[[  73.23  -20.74  -78.25 -223.62   58.83  -17.98]
 [   1.01  -54.23   19.08 -190.29   58.83  168.24]] ans = -17.98

[[ 1.329 -0.504  0.863 -1.821]
 [ 1.061 -0.074  0.381 -1.488]
 [ 0.971 -1.430  1.504 -1.643]] ans = -1.488

[[ 127.31 -196.15  -77.85  -88.80]
 [ 198.94  191.31 -170.19 -165.80]] ans = -88.80

[[-0.073  0.088 -0.126 -0.210  0.054]
 [-0.027  0.143 -0.026 -0.107  0.062]] ans = 0.054

[[  75.623 -156.672  154.790 -136.945  -32.224  188.757]
 [  14.838  -96.973  127.107  -99.803  -28.816   50.503]
 [ 188.078   23.363   90.944 -176.526   42.735   -4.171]] ans = 50.503

[[ -2.38   3.79  16.79  -0.16 -15.59   3.05]
 [ 12.23   3.99   3.39   5.79  -4.05  11.97]] ans = 3.05

[[ 0.07 -0.03 -0.01 -0.09 -0.17  0.16]
 [ 0.08 -0.05 -0.03 -0.10 -0.17  0.18]
 [ 0.00 -0.10 -0.11  0.01  0.01  0.07]] ans = 0.18

[[ 0.05  0.02  0.02 -0.10  0.08  0.14]
 [ 0.04  0.00  0.02 -0.10  0.07  0.12]
 [-0.12 -0.10 -0.11 -0.08 -0.13 -0.13]] ans = 0.12
---
(0.17, -0.04, -0.02, 0.18, -0.11, 0.18, 0.14) | 0.17
(78.21, 172.33, -105.24, 124.48, -197.10, 71.37, -54.73) | 78.21
(-0.12, 0.00, -0.11, -0.07, 0.07, 0.13) | -0.12
(0.07, 0.17, 0.00, 0.03, -0.16, 0.08) | 0.07
(-0.1, 1.5, 1.5, 0.6, -1.3) | -0.1
(11.9, -7.6, -9.2, -8.0) | 11.9
---
[[-69  34  52  37 -76 -71]
 [ 75 -36 -47 -27  81  75]
 [  9  34  18  38  10  11]] gives 81

[[ -3 -39 -41 -19  64  78  71]
 [ 39  19  14 -11 -62 -41 -56]
 [-35   1   5  18  48  49  43]] gives -41

[[32 47 62 71 76 76]
 [ 2 17 35 51 63 71]
 [19 35 50 63 70 76]] gives 63

[[-19   1 -64  29 -53  83  24]
 [-59 -11  23 -18  46 -20  88]
 [-29  45 -63  29  13  41 -48]] gives -20

[[101  23 -38 -19  10  48]
 [-37 -13  13   5  -3 -18]
 [-20  -7   7   3  -2 -10]] gives -3

[[  26    6  -29  -48  -20   20 -101]
 [   8  -21  -14  -48   22   39   28]
 [ -27   72  -59  -45  -22    1  -39]] gives 39

[[  4  14 -45  36  75]
 [-54  12  71  18 -97]
 [-66  43  55 -56 -59]] gives 18

[[ 23 -95 -96 -93  38 -20]
 [-55 -37  55 -27 -31 -84]
 [ 92 -37  63  87  67 -88]] gives -31
---
[-26 -42  94  73 -24  14] 14, -26

[[ 86  37  26  18 -12  14 -31]
 [-33   9  26  16  61  38  14]] -31, -33

[[  58  -85 -104  -73  -31  -72]
 [ -74   28   81   81   12   27]] -72, -74

[ 54  40   5  12 -96 -61 -13] -13, 54

[ 38  10 -74  47  -7 -49 -93] -93, 38

[ -6  17  39  77  -8  52 -47] -47, -6

[ 87  65 -37  20] 20, 87

[ -15   50  -11  -32 -100   -8] -8, -15
---
[-75  65 -89 -41 -53 -56] -75, -56

[[ 22  77  56 -33  87 -77 -57]
 [ 87 -66  93  31 -82 -47 -53]] 22, -53

[[ 57 -10 -10 -37  30]
 [ -1  19 -71  98  15]
 [ 14   2 -36  72  23]] 57, 23

[[ 79   2  87  20]
 [-63  54 -83  58]] 79, 58

[[ -3  76 -13 -72]
 [ 13  27 -16 -56]] -3, -56

[ 21 -25  85  89  -3 -95] 21, -95
---
[[-14 -88 104 -52   6]
 [ 48  45  -7   3  38]
 [ 22  75 -61  29  66]] yields -7

[[  0 -61  -4 -20   8   9]
 [-21  26 -13  19 -36 -43]
 [-43 -27  63 -94  39 -28]] yields -13

[[ -7 -31  11 -65  71 -41]
 [-92   7 -43  49 -70  62]
 [ -7  21   2 -58  50  58]] yields -43

[[-10  91  74  -9  -9]
 [ -8 -13 -15   1  48]
 [-24 -42 -70  -5  54]] yields -15

[[ 34   8 -81  16  59  74]
 [ 90 -73 -54 -64  87  47]
 [ 79  -5   9  -2  90  75]] yields -54

[[ 76  30 -83   2 -38]
 [ 50  83  59   6  -8]
 [ 79 -61   4  85  27]] yields 59

[[ 54  13 -13  18  10 -23]
 [ 94  24  44  85 -84  -1]
 [ 68  -4 -73  61  12 -36]] yields 44

[[-52 -23  54  54  -3]
 [-61 -22  89  94  -3]
 [ 58 -16   3  -1  -2]] yields 89
